Table B holds the same points as the rows below and some others, measured another way and shuffled. Each row below is followed by which row of B it is.
B:
1: [ -29  350  452 -266  335  467 -405  351  260   86  -71 -299 -255  -31
 -115 -223 -351  256 -160  134   93  -10 -128  254]
2: [ -10  -54  -89  -47   16 -127 -174   37  -52   -5  100   22   61 -131
    4 -195  103 -150  -46   40   83  -28  169  -92]
3: [ -11   16  -91   22  -75  -33  -43   -3  -23   66   51  -38  -42   -1
   77 -203   68  -97  -67 -115   66  -15  203  -95]
4: [  35 -123  150   19  105 -100  -27  -39 -118 -155   49   44  149 -144
  -92  207   -9   -8   74  182  -69   30  -28   38]
5: [ -29  138 -122  -29 -204  213  101   11  -29  201  -74 -101 -302  202
  134 -387   91   10 -107 -340   81 -154  258  -17]
6: [  58 -176   63  187   75 -347  -66  -93  -79 -174  163   39  329 -214
  -13  297    3 -150   78  186  -71  198   39 -158]
7: [ -1 -41  -8  39 -27 -63  -8 -57 -85  14  47  -2   9  -5  12 -21  53 -79
 -13 -10   5 -33 109 -25]
8: [  26 -133  127  270  -84 -196  232 -292 -175  -55   64   16  125   82
   -2  451    2  -65   90   65 -178   41  -27  -42]
9: [   5   67  102   35   48   14 -114   48   52   12   40 -111   -5  -31
   21  -50  -72   -5  -51   -6   20   54   78  -37]
10: [  13   49   84   21   91  -37 -177   89   67  -27   68  -97   52 -106
   10  -61  -70  -26  -37   37   33  111   84  -75]
11: [  54  -98  290   70  280 -211 -248   25    8 -212  144  -32  309 -280
 -132  353 -156  -30   67  373  -66  207 -124  -15]
12: [ -11    3  161 -152  231   11 -330  153   31  -49   81  -44   54 -192
 -113 -102  -64  -27  -44  234   69  -11  -11   59]
13: [  4 -22  86 110  -9 -83   5 -94 -56   7  60 -47  44  21   2 116 -10 -56
   3  36 -39  20  51 -44]
14: [ -52  185  498 -370  487  343 -530  311  147  -13    8 -172 -111 -181
 -270  -93 -290  176 -101  429   68 -106 -254  346]
15: [ -30   63  131   14  -17  111   22  -68  -59   98   -4  -76 -138  120
  -21   13  -29   18  -45   -4  -21 -122   11   83]
16: [  16  165  279  -99  284  113 -393  250  197  -32   59 -192   27 -183
  -63  -83 -237   72  -81  179   64  140  -36   39]
17: [  16  -76 -130  273 -157 -321   47 -182  -62   35  154  -17  145   16
  127   66   92 -234  -16  -89  -22  116  210 -261]
18: [   2 -276 -415 -137 -132 -229  -11    5 -274  -92   63  245   99 -220
   40 -386  402 -237   38  -74  130 -157  380 -144]
19: [  47 -241    7  299 -143 -305  292 -333 -262 -118   92  103  206   20
   16  452  109 -124  137   39 -177   42   43 -112]
20: [  -7    7  358 -350  428  189 -435  261   16 -147   12  -32   31 -295
 -274  -31 -151  118  -13  435   50  -87 -177  284]
21: [ -24   97  174   36   90   21 -174   18   68   72   74 -143  -26   13
  -21    3 -120  -34  -77   76   16   26   -2   10]
22: [ -42 -198  -10 -258  -41  171  167 -108 -382  -27  -92  195 -167   19
 -173  -66  246   30   62   89  -25 -439   27  291]
23: [ -12  -40  164 -234  206  105 -215  122  -77  -84    6   17   -6 -175
 -160  -72  -17   41   -1  238   36 -129  -37  176]
24: [ -32  144  -56  -39 -116  159  -14   33    7  176  -24 -108 -235  141
   93 -328   42  -20 -120 -224   85 -122  209  -14]
25: [  25 -124   -8 -197  225 -116 -349  206  -30 -176   91   70  187 -377
  -90 -186   63  -81   11  233  102   43  114  -24]
26: [ -41   -6  -30 -315   65  193 -158  135 -124   29  -42   50 -171  -83
  -83 -388  127    6  -55   30  120 -269  125  160]
27: [   7   16   87 -139  126   84 -185  143   -5  -57    7  -32   -8 -142
  -58 -154  -21   25  -21   78   58  -18   65   61]
28: [ -38  142   89  -35   -1  161  -81   45   31  140   -7 -136 -181   95
   26 -180  -61   20 -102  -74   53  -80   82   43]
29: [ -56  -39  -50  -42 -160  118  187 -159 -224  142  -45   47 -222  202
   -4  -98  160  -40  -26 -114  -13 -305  106  106]
30: [ -54  191   76   91 -128  151   32  -90   36  269   11 -182 -258  287
   82 -115  -56  -23 -137 -174   19 -113   89    0]
31: [   0 -252 -150  -36 -216   -7  378 -241 -416  -56  -79  221  -78   69
  -37   54  311  -36  116  -98  -85 -306  152  105]
32: [ -27  -42 -273  101 -327  -44  252 -195 -192  171   -1   36 -170  215
  150 -218  245 -148  -51 -326   19 -183  311 -116]
33: [ -22 -350 -538 -134 -363 -149  325 -215 -493   -3  -27  348  -81    2
   56 -374  582 -242   77 -243   63 -418  422  -55]
34: [ -3  -8 132  25  53  -8 -38 -43 -51  -7  44 -51   6  -4 -39  89 -31 -17
  -2  94 -40 -25   5  41]
35: [ -42  -93 -420  -73 -254 -104   21  -35 -176  128   53  107 -104   20
  137 -520  360 -239  -80 -267  156 -211  422 -163]
36: [  47 -337 -327  163 -213 -400  209 -214 -309 -145  106  232  237 -133
   73   54  340 -250  121  -74  -29   -1  293 -239]
37: [  -2  -19 -114  249 -260 -129  230 -241 -116  124   54  -29  -49  199
  148   40  108 -128  -14 -230  -40  -22  202 -154]
38: [  24  -61   52  216  -40 -196   43 -136  -58  -33  106  -33  133  -10
   43  206  -12 -111   24   28  -63  112   74 -135]
39: [ -71  328  535 -281  334  524 -342  241  171  145  -85 -283 -325   77
 -184 -101 -347  268 -157  204   39 -157 -239  376]
40: [  42   20  267  144  213 -174 -237   40   99 -113  145 -128  237 -185
  -47  268 -203  -37    7  237  -40  255  -72  -85]
41: [ -50  217  156    5  -26  247  -38   13   71  206  -24 -201 -267  213
   36 -137 -111   59 -130 -122   25  -93   40   82]
42: [ -40  231   25  297 -292   97  230 -212   37  323   -1 -233 -278  429
  203   -5  -65  -26 -138 -361  -42  -30  146 -109]
43: [  21  -18  199  239   29 -163   32 -153  -24  -20  106  -88  133   31
    0  356 -108  -58   19  100 -108  136  -43  -71]
44: [   9  -99    4   96  -94  -60  153 -152 -169  -15   15   37   11   51
    4  116   87  -53   42  -25  -65  -65   87  -18]
45: [ -71  161  -26  -90 -104  218  -44    9  -12  254  -25 -117 -311  203
   56 -352   41  -24 -147 -184   93 -226  149   57]
46: [ -18   78  204   54  120  -21 -181    9   59   36   91 -133   28  -15
  -32   75 -138  -34  -62  133   -7   62  -28   -3]
47: [ -64   99   71 -276  115  230 -252  159   -9  117  -19  -65 -209  -27
  -74 -370    6   10 -126   53  121 -218   62  153]
48: [  10 -101  -80   97  -68 -176   28  -94 -121  -26   77   43   94  -47
   31    8  108 -131   21  -17   -5    2  148 -110]
49: [  46  -20   52  254   44 -305 -128  -30   76  -79  178  -89  258 -135
   80  163  -82 -148    1   59  -20  296  104 -247]
50: [ -33  172  393 -340  375  355 -418  297  115    0  -35 -160 -149 -142
 -208 -167 -232  187  -94  296   79 -105 -153  301]
51: [ -27  344  224   15   85  242 -247  181  272  191   10 -319 -212  107
   89 -223 -252   87 -186 -118   85  106   61  -15]
52: [  53   21  197  103  208 -183 -291  105  132 -118  149 -122  244 -238
  -17  126 -173  -50  -11  191   11  280    6 -130]
53: [  20 -114 -341  123 -243 -237  104  -81 -129   10   73   66   64  -39
  174 -242  252 -211   -9 -254   78   20  388 -270]
54: [  26 -125 -130  264 -191 -287  158 -218 -136  -10  116   32  133   25
  116  131  123 -182   23 -105  -52   72  198 -220]
55: [ -43 -126   68 -316  106  162  -59   12 -260  -46  -44  142 -111  -90
 -193 -118  151   26   25  199   18 -350  -16  273]
56: [   7 -259  254 -282  277   53  -83    0 -298 -249  -19  194  110 -263
 -318  227   62   72  142  459  -76 -233 -187  330]
57: [-12  40 143 -92  90 123 -98  50 -26  11   3 -58 -79 -29 -62 -56 -39  50
 -34  66  18 -77   8 106]
58: [  51 -326  143 -184  277 -180 -148   30 -250 -345   72  217  314 -411
 -246  232   91  -27  168  451  -51  -36  -82  135]
59: [ -22   24  167 -110  127  105 -142   46  -45    5   22  -40  -54  -41
  -96  -27  -36   20  -33  139   15 -108  -23  125]
60: [  18  -63  -11  238 -113 -204  101 -175  -90   10   92  -20   98   42
   79  160   46 -126   12  -53  -63   72  119 -152]
61: [   4   18  -72  116  -87 -105  -16  -41   -8   55   75  -61   20   11
   92  -88   35 -112  -39 -103   36   56  186 -151]
62: [  29    6   37  261  -46 -227  -27 -100   29    3  132  -97  143  -10
   96  137  -51 -128  -16  -33  -29  189  117 -211]
63: [ -55  304  774 -427  661  494 -668  393  259   -6  -12 -282 -148 -183
 -362   27 -492  294 -129  591   51  -75 -437  478]
64: [ -15  197   80  -88   50  199 -181  164  115  117   -8 -175 -175   35
   39 -296  -98   42 -131  -97  107  -20  122   19]
65: [   7  -17   46  167    9 -210 -108  -61   18    0  142  -72  137  -58
   46   80  -34 -132  -27   44   -1  131   89 -157]
66: [  21    8  -30  193 -164  -62  158 -127  -61   42   22  -65  -24  114
  115   48   27  -52   -3 -180  -42   48  159 -115]
67: [ -62  361  444  -14  123  412 -122   61  181  246  -57 -339 -340  275
  -37   19 -329  196 -167   -1  -18  -81 -158  216]
68: [ -24 -272 -101  -68 -123  -72  225 -246 -398  -40   -6  220  -28   22
  -89   78  288 -106   92   57  -72 -329   76  117]
69: [  15   75  239  278   87 -187 -128  -84  114   21  157 -182  154   12
   31  299 -203  -88  -40  117  -66  233  -49 -135]
70: [ -42   58  -96   17 -114    1  -43  -45  -45  160   48  -63 -123  104
   79 -241   83 -120 -106 -139   69 -101  201  -75]
71: [  43  -65   28  415  -77 -417   22 -208   13  -21  217  -82  281  -10
  123  332  -45 -221   12   16  -91  284  100 -314]
72: [ -24  -24 -172  -11  -83  -99  -87    1  -62   67   81    2  -17  -38
   68 -278  140 -165  -68  -91   96  -51  249 -128]

[-154  157  -43 -130  -96 -207  128   81 -180 -102  -49  234  145 -332
 -231  120   35 -111    8  -62  159 -238   45  -31  -34  115  122 -129
 -210  262   65  139]	6
[ 130   68 -149  -55  192  -74   92   52  174   28  -95   11  105  -22
  -41  -33 -128   73 -281  -29  319 -192   56 -289   14  139 -125  -52
  -19  184 -116    1]	56
[ -56 -109 -117   80   54  263  129   75   81  -46  -67   16   19   98
   52  -98   68  108  -54    9 -124  247  -68   99  -41 -132  -65  145
   92  -62 -216  -14]	47
[ 106 -121 -255  116  288  202  186   67  152   -9 -178   58  102  145
  129  -77 -141  126 -263  -79  224   51  -20  -65  -59   39 -178   54
   54   30 -203  -32]	14
[-207  -69  -35   28  -74  161  155   72  -93  -83  -10  119    7   32
    7   -5  184  -34  138    2 -228  216 -100  282  -28 -121  129   93
  -14  -65 -106   93]	70
[   3  101   35 -129   17 -131   47   12  132   66   72  -23  -22   58
  -19  -30  112  -13  -20   69    5  -86  -15  -73  114   54  128  -31
   -1   37  -92   78]	7
[-122   96  -29  -62 -142   32   28   77  -51  -76  -49   93   68 -228
 -140  -50  109   50   22   27  -91   46    7   22   -5  -84   32    8
   33   81 -130    6]	2
[-166    0    5  -39  -33  -33  162   37  -83  -18   42  163   -5   58
   36   47  180 -118  160   -2 -108   42  -89  256   37   13  247  -15
  -84  -42  -36  165]	66
[ -40  119  -73 -104   52 -204  133   51  -52  -24  -48  181  118 -146
 -105   86  -15  -84  -60  -56  244 -254   25  -76   17  171   99 -128
 -162  203   20  124]	40
[ 178  -92 -110   29  320   86  129    4  348  128   -3 -125  -36  412
  210 -114  -39   97 -228   39  132   37  -51 -130   86   58  -63   76
   94  -66 -212    7]	1
[-185  234   83 -196 -282 -193  -15   65 -129  -73   40  120   61 -381
 -284   26  177  -51  107   55  -93 -115   38  -23   45  -17  172  -81
  -70  177  -24   82]	36
[-216 -182 -192  133   60  249  305  124 -186 -178 -134  219  114   -2
  -23   84   21  -63   -3 -131  -17  186  -79  260 -188  -66  -26  109
 -148   58  -32  122]	59
[-162   79   10 -102  -59 -147  145   47 -120  -40   26  185   51  -96
  -84   89  130 -138  108  -16   13 -109  -30  123   24   78  221  -76
 -154   90   26  172]	62
[  71   80  -75  -67   98  -60   56   33  151   38  -42    6   48    4
   -8  -60  -13   64 -150   17  145 -102   19 -158   55   68  -18  -39
   28   84 -143    7]	16
[  66  -27  -63   -3  135   87   73   22  212   68   -8  -49  -19  202
  119 -113   55   93  -91   52  -17   89  -53  -20   79  -22    4   54
  111  -73 -217   -6]	22
[-21  18 -53 -56 117 -86 152  32  60  26   8  71  27  93  19  32  37 -59
 -52 -13 115 -98 -29 -12  42 106 101 -34 -89  69 -41 124]	46
[-117  -69  -97   31   83   59  215   72  -52  -51  -42  153   51   76
   30   47   59  -72   18  -54   19   45  -70  162  -39   23   94   26
 -102   23  -44  131]	21
[ -76 -161  -75   84  160  166  224   19   52   28    7   88  -46  353
  237  -19  132  -45   84   -9 -119  206 -149  311   35  -25  158   88
    6 -183 -132  121]	41
[-255  120   81 -122 -300  -11   31   80 -145 -104   55   99   18 -276
 -227    6  245  -39  177   61 -272   93  -20  135    4 -133  166   34
  -31   70  -57   83]	53
[-222  -48   52  -22 -115   96  137   50  -58  -35   89   70  -61  118
   18   -1  273  -83  215   56 -314  222 -121  316   32 -122  227  100
  -20 -111  -83  142]	32
[-191   58 -113  -46  -60  -56  183  113 -216 -153 -101  248  163 -300
 -216  120    2  -93  -15  -98  134 -116   26   42 -116   51   37  -57
 -195  240   46  125]	52
[  -9   91  -11 -119  125 -260  152    0   41   70   49  137   19   99
   47   76   58 -144   13   -7  192 -245  -28   10  108  212  235 -138
 -146   72   18  179]	43
[ -81  -66  -51   20   34  144  129   51   65  -18    2   18  -10  142
   54  -48  110   17    5   24 -129  172  -79  125    9  -78   50  103
   38  -61 -151   55]	64
[ -39   38  -81  -23   -2   59   68   63   44  -37  -63   56   59  -71
  -46  -59   42   72  -65   13   -4   41  -11  -25    1  -40  -17   29
   38   53 -158   -1]	27
[-144   24    5  -51  -89   37   89   61  -20  -44   24   60    7  -36
  -66  -12  154  -16   69   32 -147   97  -47  105   20  -76  107   52
  -10   17  -97   80]	3
[-162  101  105 -117 -270   78  -49   60   40  -38   88  -76  -46 -130
 -168 -109  263   77  107  142 -366  207  -27   40   65 -215   79  121
  122   -5 -185   -9]	35
[-246   58   54  -53 -304  166   -3   97  -90 -118   22   28    1 -230
 -192  -85  257   68  147   89 -391  270  -42  158  -13 -262   70  131
   90  -12 -174   -3]	33
[   5  117  -54 -105   57 -161   87   37   42   11  -30  101   70  -84
  -57   18    9  -21  -76   -9  177 -190   18  -97   58  125   75  -99
  -63  134  -50   75]	4
